Below are the code and all the weights of a small trained network. Each question names an input and a target symbol and asks about switching units off, where a switched-off unit gives its printed mean instead of its output.

import numpy as np


def w(rows, s, z=0):
    codes = np.array(rows[::2]) - 128.0
    scale = np.full(codes.shape[1], s)
    scale[-1] = z or s
    return codes * scale


def f(y):
    return y / 2 * (1 + np.tanh(0.7978845608 * (y + 0.044715 * y**3)))


def softmax(a):
    e = np.exp(a - a.max(-1, keepdims=True))
    return e / e.sum(-1, keepdims=True)


def log_softmax(a):
    a = a - a.max(-1, keepdims=True)
    return a - np.log(np.exp(a).sum(-1, keepdims=True))


def net(x, mask):
    ids = ['αβζθλμξπτφψω'.index(c) for c in x.split()]
    T = len(ids)
    res = E[ids] + P[:T]
    r = res
    for j in range(2):
        rows = slice(4 * j, 4 * j + 4)
        q, k, v = (r @ M[0][rows].T for M in (Q, K, V))
        z = softmax(np.where(np.tri(T) > 0, q @ k.T / 4**0.5, -1e9)) @ v
        o = O[0][rows]
        res = res + np.where(mask[j], z, o[:, -1]) @ o[:, :-1]
    y = f(res @ A[0][:, :-1].T + A[0][:, -1])
    res = res + np.where(mask[2:10], y, B[0][:, -1]) @ B[0][:, :-1]
    return log_softmax(res[-1] @ U[:, :-1].T + U[:, -1])


Q, K, V, O, A, B = {}, {}, {}, {}, {}, {}
E = w([
[116,52,122,200],'α',
[87,97,122,68],'β',
[67,70,252,81],'ζ',
[175,100,101,117],'θ',
[128,52,99,125],'λ',
[94,136,168,118],'μ',
[107,138,166,154],'ξ',
[112,136,87,152],'π',
[96,109,146,130],'τ',
[87,125,137,85],'φ',
[206,164,136,95],'ψ',
[120,97,163,203],'ω',
],0.02)
P = w([
[1,227,190,61],'0',
[102,183,66,174],'1',
[86,146,105,187],'2',
[116,112,154,89],'3',
[142,123,141,107],'4',
[122,112,197,123],'5',
[141,114,185,121],'6',
],0.0072)
Q[0] = w([
[152,141,52,111],'H0',
[135,72,102,38],'H0',
[161,81,170,139],'H0',
[134,163,80,161],'H0',
[36,135,56,126],'H1',
[138,93,119,155],'H1',
[171,125,123,75],'H1',
[144,185,5,106],'H1',
],0.011)
K[0] = w([
[136,114,185,246],'H0',
[196,245,140,205],'H0',
[197,153,89,121],'H0',
[1,176,112,110],'H0',
[64,72,214,186],'H1',
[168,93,188,112],'H1',
[182,47,61,178],'H1',
[36,144,163,152],'H1',
],0.0077)
V[0] = w([
[70,126,148,123],'H0',
[164,79,181,101],'H0',
[87,120,166,204],'H0',
[162,143,101,185],'H0',
[169,249,185,128],'H1',
[115,87,166,88],'H1',
[99,113,141,148],'H1',
[119,165,185,146],'H1',
],0.013)
O[0] = w([
[127,153,176,97,206],'H0',
[83,101,73,155,139],'H0',
[84,140,254,247,125],'H0',
[171,124,139,193,24],'H0',
[180,61,192,56,250],'H1',
[61,107,130,81,179],'H1',
[97,160,180,156,122],'H1',
[103,54,233,169,192],'H1',
],0.0089,0.0023)
A[0] = w([
[89,89,142,84,2],'N0',
[159,210,141,57,180],'N1',
[1,98,159,94,117],'N2',
[143,19,59,186,197],'N3',
[227,36,142,45,194],'N4',
[60,17,86,128,182],'N5',
[116,108,139,112,79],'N6',
[119,191,132,184,245],'N7',
],0.009,0.0029)
B[0] = w([
[163,141,110,208,148],'N0',
[75,114,203,47,168],'N1',
[136,80,30,175,202],'N2',
[156,99,156,2,167],'N3',
[120,166,109,205,245],'N4',
[165,211,126,108,183],'N5',
[109,143,73,183,135],'N6',
[121,212,131,57,158],'N7',
],0.0077,0.013)
U = w([
[88,225,140,180,156],'α',
[42,133,124,74,140],'β',
[152,119,71,228,3],'ζ',
[96,126,131,53,109],'θ',
[108,225,61,136,87],'λ',
[90,3,174,96,144],'μ',
[119,56,191,158,92],'ξ',
[103,222,244,22,186],'π',
[70,100,156,129,135],'τ',
[56,87,150,96,132],'φ',
[194,140,106,144,174],'ψ',
[69,122,206,152,126],'ω',
],0.0082,0.0037)

Each question gives the input, a string of symbols that net reads in full, and the target symbol t.
The units are the heads (4 rows each of Q, K, V and O) and the neurons (one row each of A and B). Each row of codes is followed by its name. A weight is (code - 128) times the scale printed after its matrix; where a second scale follows, it is the last column's (O, A, B and U).
mask holds one flag per unit, heads first, then neurons. A switched-off unit (its flag False) gives its mean, the last column of its rows in O or B, instead of its output. The means were averaged over made-up inputs and are rounded, as every weight is.
A unit's drop is (log p(t) with every unit on - log p(t) with that unit switched off) / (log p(t) with every unit on - log p(t) with every unit switched off).
The circuit of an input: a set's keep is (log p(t) with only the set's units on - log p(t) with every unit switched off) / (log p(t) with every unit on - log p(t) with every unit switched off). Starting from all 10 units, units are removed one at a time, each time the one whose removal leaves the highest keep (on an exact tie, the one counted first), for as long as the keep stays at least 0.8.
units of the circuit, in order: the units of the circuit, biggest drop first
k most important neurons: the k neurons with the biggest drops, biggest first
which heads matter: for each layer, one digit per head in row order, 1 if its drop is at least 0.15 and else 0, layers parted by /
drop of u: that unit's drop, to one decimal
input ζ θ β, target ζ: units of the circuit, in order => [N2, H1, N0, N1]
input λ λ θ, target λ: units of the circuit, in order => [H1]
input α α α, target α: units of the circuit, in order => [H1, H0]
input ψ ψ ψ ψ α ω, target ψ: units of the circuit, in order => [H0, H1, N1, N5]
input α λ ω, target α: 2 most important neurons => [N7, N1]
input ψ ψ ψ ω, target ψ: 3 most important neurons => [N4, N1, N5]
input β β ψ, target π: units of the circuit, in order => [N1, H0]
input λ φ λ, target λ: which heads matter => 01
input ξ ψ α, target μ: 2 most important neurons => [N3, N4]
input ζ μ π, target ζ: which heads matter => 11
input ψ μ ω, target ξ: which heads matter => 01
input θ ψ ψ ψ ψ ω α, target ψ: which heads matter => 11
input α ξ π, target α: units of the circuit, in order => [H0, H1]
input ω ω μ, target ω: units of the circuit, in order => [H0]
input α ψ ψ ψ ω π ζ, target ζ: which heads matter => 00
input ψ π ω, target ξ: 2 most important neurons => [N7, N4]
input α ξ ψ, target π: which heads matter => 10
input α ψ β, target λ: which heads matter => 01
input μ θ α, target μ: drop of N4 => 0.5
input ω α λ α, target α: drop of H0 => 0.4
input ω ψ α ψ ψ ψ τ, target ψ: drop of N5 => 0.2
input ψ τ ψ ψ ψ β λ, target ψ: most important neuron => [N4]
